Below are the code and all the weights of a small trained network. Each question names an input and a class and asks about switching units off, where a switched-off unit gives its printed mean instead of its output.

import numpy as np


def w(rows, s, z=0):
    codes = np.array(rows[::2]) - 128.0
    scale = np.full(codes.shape[1], s)
    scale[-1] = z or s
    return codes * scale


def norm(h):
    return h / np.sqrt((h * h).mean(-1, keepdims=True) + 1e-5)


def f(y):
    return y / 2 * (1 + np.tanh(0.7978845608 * (y + 0.044715 * y**3)))


def log_softmax(a):
    a = a - a.max(-1, keepdims=True)
    return a - np.log(np.exp(a).sum(-1, keepdims=True))


def net(x, mask):
    res = np.array(x, float).reshape(1, 8) / 4 @ E
    u = 0
    for l in range(4):
        y = f(norm(res) @ A[l][:, :-1].T + A[l][:, -1])
        res = res + np.where(mask[u : u + 4], y, B[l][:, -1]) @ B[l][:, :-1]
        u += 4
    return log_softmax(norm(res)[-1] @ U[:, :-1].T + U[:, -1])


A, B = {}, {}
E = w([
[129,157,241,187,246],'x0',
[190,119,73,213,119],'x1',
[126,126,127,129,129],'x2',
[127,127,127,128,127],'x3',
[163,132,62,73,210],'x4',
[134,130,132,129,127],'x5',
[112,125,121,133,136],'x6',
[110,123,119,135,137],'x7',
],0.011)
A[0] = w([
[154,109,99,254,161,113],'0.n0',
[202,123,92,68,182,2],'0.n1',
[78,100,167,43,164,122],'0.n2',
[145,57,55,94,245,20],'0.n3',
],0.0083,0.0021)
B[0] = w([
[250,69,142,111,113,254],'0.n0',
[33,205,44,181,98,185],'0.n1',
[185,139,200,26,97,232],'0.n2',
[133,254,169,149,38,244],'0.n3',
],0.0076,0.0031)
A[1] = w([
[83,184,70,188,104,99],'1.n0',
[130,68,16,118,63,91],'1.n1',
[55,61,235,254,5,3],'1.n2',
[158,109,151,162,176,107],'1.n3',
],0.0084,0.0022)
B[1] = w([
[97,173,218,142,210,159],'1.n0',
[38,89,146,173,115,253],'1.n1',
[159,247,49,75,196,248],'1.n2',
[89,90,176,75,218,152],'1.n3',
],0.011,0.0048)
A[2] = w([
[160,109,82,248,142,29],'2.n0',
[129,157,227,155,165,153],'2.n1',
[134,249,48,113,167,6],'2.n2',
[61,123,161,94,143,15],'2.n3',
],0.013,0.0022)
B[2] = w([
[253,131,157,19,102,201],'2.n0',
[80,110,67,150,139,221],'2.n1',
[120,246,192,201,135,255],'2.n2',
[223,108,131,75,112,159],'2.n3',
],0.015,0.0076)
A[3] = w([
[153,158,143,118,254,77],'3.n0',
[112,160,104,105,42,161],'3.n1',
[82,161,202,50,122,7],'3.n2',
[116,153,185,79,109,57],'3.n3',
],0.014,0.0019)
B[3] = w([
[19,72,89,154,80,254],'3.n0',
[30,85,147,245,238,238],'3.n1',
[255,118,180,110,27,208],'3.n2',
[214,170,46,124,187,183],'3.n3',
],0.0094,0.0067)
U = w([
[135,220,131,174,147,65],'0',
[79,31,99,160,150,250],'1',
[248,104,131,80,95,62],'2',
],0.015,0.0018)

Each question gives the input, the list of numbers given to net, and the class t.
The units are the neurons (one row each of A and B). Each row of codes is followed by its name. A weight is (code - 128) times the scale printed after its matrix; where a second scale follows, it is the last column's (A, B and U).
mask holds one flag per neuron, layer by layer. A switched-off neuron (its flag False) gives its mean, the last column of its row in B, instead of its output. The means were averaged over made-up inputs and are rounded, as every weight is.
A unit's drop is (log p(t) with every unit on - log p(t) with that unit switched off) / (log p(t) with every unit on - log p(t) with every unit switched off).
most important unit: the unit with the biggest drop
top k neurons: the k neurons with the biggest drops, biggest first
top k neurons in layer l: the k neurons of layer l with the biggest drops, biggest first
drop of u: that unit's drop, to one decimal
input [6,-5,-6,-4,-2,-8,3,-2], class 1: most important unit => 2.n1
input [5,-7,-2,6,-6,6,3,-1], class 2: top 3 neurons => 3.n2; 0.n2; 2.n3
input [-4,-4,-7,5,0,8,-3,-3], class 1: top 2 neurons => 2.n0; 3.n1
input [-8,8,7,-1,-5,6,-3,4], class 1: top 2 neurons => 1.n1; 3.n1
input [-7,-1,-5,5,7,5,-4,-4], class 0: top 4 neurons => 0.n1; 0.n0; 0.n3; 3.n0
input [-7,6,8,8,1,-5,2,-1], class 1: top 2 neurons => 1.n1; 3.n1
input [1,-8,0,7,-6,1,-1,-2], class 2: top 2 neurons => 0.n2; 3.n2
input [-8,0,2,6,-6,-2,-1,8], class 1: top 2 neurons => 1.n1; 2.n2
input [0,5,-7,-4,-4,-2,3,8], class 2: top 3 neurons => 0.n0; 2.n0; 0.n3
input [5,-3,-6,-1,3,3,-5,-7], class 1: top 2 neurons => 2.n1; 1.n2
input [-4,6,-1,8,-2,-3,-4,0], class 2: top 2 neurons in layer 2 => 2.n0; 2.n1
input [-5,-7,5,-8,-5,-2,-3,-5], class 2: top 3 neurons => 3.n2; 2.n1; 2.n2
input [7,-2,2,0,-4,-7,-7,-4], class 1: drop of 3.n1 => 0.0
input [-4,8,4,-1,0,-4,-4,3], class 2: top neuron => 2.n0
input [4,3,-2,-4,0,-7,5,-4], class 1: drop of 1.n3 => 1.0
input [-6,3,-6,-3,-4,6,-5,-8], class 1: drop of 0.n3 => 0.1
